Here is a tiny trained network, its code and every weight. The questions are about switching its units off for an input and a class, where a switched-off unit gives its printed mean instead of its output.

import numpy as np


def w(rows, s, z=0):
    codes = np.array(rows[::2]) - 128.0
    scale = np.full(codes.shape[1], s)
    scale[-1] = z or s
    return codes * scale


def norm(h):
    return h / np.sqrt((h * h).mean(-1, keepdims=True) + 1e-5)


def f(y):
    return y / 2 * (1 + np.tanh(0.7978845608 * (y + 0.044715 * y**3)))


def log_softmax(a):
    a = a - a.max(-1, keepdims=True)
    return a - np.log(np.exp(a).sum(-1, keepdims=True))


def net(x, mask):
    res = np.array(x, float).reshape(1, 7) / 4 @ E
    u = 0
    for l in range(4):
        y = f(norm(res) @ A[l][:, :-1].T + A[l][:, -1])
        res = res + np.where(mask[u : u + 5], y, B[l][:, -1]) @ B[l][:, :-1]
        u += 5
    return log_softmax(norm(res)[-1] @ U[:, :-1].T + U[:, -1])


A, B = {}, {}
E = w([
[29,89,156,140,95,135],'x0',
[72,94,144,125,255,179],'x1',
[189,92,126,101,155,125],'x2',
[100,244,122,125,179,65],'x3',
[114,100,144,188,123,85],'x4',
[113,130,121,211,140,147],'x5',
[167,102,15,153,158,31],'x6',
],0.0063)
A[0] = w([
[38,91,89,118,106,198,116],'0.n0',
[229,124,50,52,187,75,167],'0.n1',
[202,32,59,196,52,126,112],'0.n2',
[158,212,254,157,107,157,4],'0.n3',
[69,66,182,199,40,104,162],'0.n4',
],0.0063,0.003)
B[0] = w([
[126,94,137,3,148,85,169],'0.n0',
[206,162,225,173,98,18,252],'0.n1',
[95,234,2,74,85,115,213],'0.n2',
[121,149,113,184,27,171,163],'0.n3',
[76,35,99,75,25,27,211],'0.n4',
],0.0059,0.0041)
A[1] = w([
[41,139,204,90,218,134,7],'1.n0',
[148,235,96,124,111,235,72],'1.n1',
[183,160,125,99,118,73,59],'1.n2',
[41,228,188,144,154,28,32],'1.n3',
[166,68,117,254,185,233,167],'1.n4',
],0.0049,0.0019)
B[1] = w([
[84,146,3,121,212,143,200],'1.n0',
[108,113,162,216,51,81,171],'1.n1',
[185,136,140,134,106,171,204],'1.n2',
[102,174,22,114,85,151,251],'1.n3',
[3,146,114,27,167,44,136],'1.n4',
],0.0069,0.0015)
A[2] = w([
[85,138,142,129,162,76,8],'2.n0',
[159,206,73,125,78,91,9],'2.n1',
[78,253,217,166,157,120,67],'2.n2',
[165,41,145,125,139,179,106],'2.n3',
[151,192,130,218,64,99,84],'2.n4',
],0.0064,0.0015)
B[2] = w([
[98,167,123,68,155,41,125],'2.n0',
[97,179,104,56,184,143,245],'2.n1',
[110,125,67,184,58,27,221],'2.n2',
[150,225,112,100,226,124,134],'2.n3',
[89,66,8,50,254,191,254],'2.n4',
],0.0056,0.0027)
A[3] = w([
[149,169,186,117,31,198,9],'3.n0',
[213,146,61,130,141,44,161],'3.n1',
[109,181,164,175,123,153,41],'3.n2',
[72,138,133,123,73,113,226],'3.n3',
[145,103,126,254,206,83,156],'3.n4',
],0.0099,0.0013)
B[3] = w([
[166,52,235,82,98,60,180],'3.n0',
[145,242,103,216,138,170,255],'3.n1',
[113,109,73,164,92,16,131],'3.n2',
[175,105,104,174,38,54,188],'3.n3',
[233,54,254,84,27,102,165],'3.n4',
],0.007,0.0076)
U = w([
[251,149,232,117,155,111,146],'0',
[156,84,171,118,172,241,3],'1',
[30,77,119,80,249,160,84],'2',
[140,233,40,193,115,94,208],'3',
[88,53,149,98,26,48,161],'4',
],0.012,0.006)

Each question gives the input, the list of numbers given to net, and the class t.
The units are the neurons (one row each of A and B). Each row of codes is followed by its name. A weight is (code - 128) times the scale printed after its matrix; where a second scale follows, it is the last column's (A, B and U).
mask holds one flag per neuron, layer by layer. A switched-off neuron (its flag False) gives its mean, the last column of its row in B, instead of its output. The means were averaged over made-up inputs and are rounded, as every weight is.
A unit's drop is (log p(t) with every unit on - log p(t) with that unit switched off) / (log p(t) with every unit on - log p(t) with every unit switched off).
The circuit of an input: a set's keep is (log p(t) with only the set's units on - log p(t) with every unit switched off) / (log p(t) with every unit on - log p(t) with every unit switched off). Starting from the 12 units with the biggest drops (on a tie, the unit counted first), units are removed one at a time, each time the one whose removal leaves the highest keep (on an exact tie, the one counted first), for as long as the keep stays at least 0.8.
circuit, biggest first: the units of the circuit, biggest drop first
most important unit: the unit with the biggest drop
top k neurons: the k neurons with the biggest drops, biggest first
k most important neurons of layer l: the k neurons of layer l with the biggest drops, biggest first
drop when u is switched off: that unit's drop, to one decimal
input [3,3,4,3,-5,-3,7], class 0: most important unit -> 0.n2
input [-5,-3,0,-7,6,-3,-2], class 3: top 2 neurons -> (0.n2; 3.n4)
input [-3,6,4,5,-6,-4,-3], class 3: top 3 neurons -> (2.n2; 3.n0; 0.n1)
input [-2,7,0,2,-8,2,1], class 0: top 3 neurons -> (2.n4; 3.n4; 0.n1)
input [-6,-4,8,-7,2,-7,4], class 3: top 4 neurons -> (0.n2; 3.n1; 3.n4; 3.n0)
input [-8,5,5,6,8,-3,3], class 0: top 2 neurons -> (3.n4; 0.n2)
input [0,6,-8,-2,-4,7,-4], class 2: circuit, biggest first -> (1.n0; 3.n1)
input [-8,-1,-2,-8,6,-1,-3], class 3: top 2 neurons -> (0.n2; 3.n4)
input [-7,5,-5,-3,-7,8,1], class 0: 2 most important neurons of layer 1 -> (1.n1; 1.n3)
input [2,5,-5,3,7,-3,2], class 4: 3 most important neurons of layer 0 -> (0.n2; 0.n1; 0.n4)
input [5,8,7,8,0,-3,8], class 0: top 2 neurons -> (3.n4; 0.n2)
input [-5,5,0,6,-1,-3,-7], class 3: 2 most important neurons of layer 1 -> (1.n0; 1.n3)
input [-3,-1,5,7,-4,3,-8], class 4: 2 most important neurons of layer 0 -> (0.n3; 0.n2)
input [1,4,-6,-1,3,2,-1], class 4: circuit, biggest first -> (3.n1)
input [-3,1,-8,-1,-6,-8,-4], class 4: top 2 neurons -> (1.n1; 3.n1)
input [3,3,-8,3,-6,2,-8], class 4: 2 most important neurons of layer 3 -> (3.n1; 3.n0)
input [-2,-2,5,-6,0,-7,4], class 3: 2 most important neurons of layer 3 -> (3.n1; 3.n4)
input [-5,5,-6,3,7,3,-7], class 4: 2 most important neurons of layer 3 -> (3.n1; 3.n4)
input [-6,4,-6,0,6,0,-4], class 4: drop when 0.n2 is switched off -> 0.1
input [2,6,7,1,-1,4,5], class 0: drop when 3.n4 is switched off -> 0.5
input [-7,7,1,-4,4,-2,-7], class 2: drop when 1.n4 is switched off -> 0.3
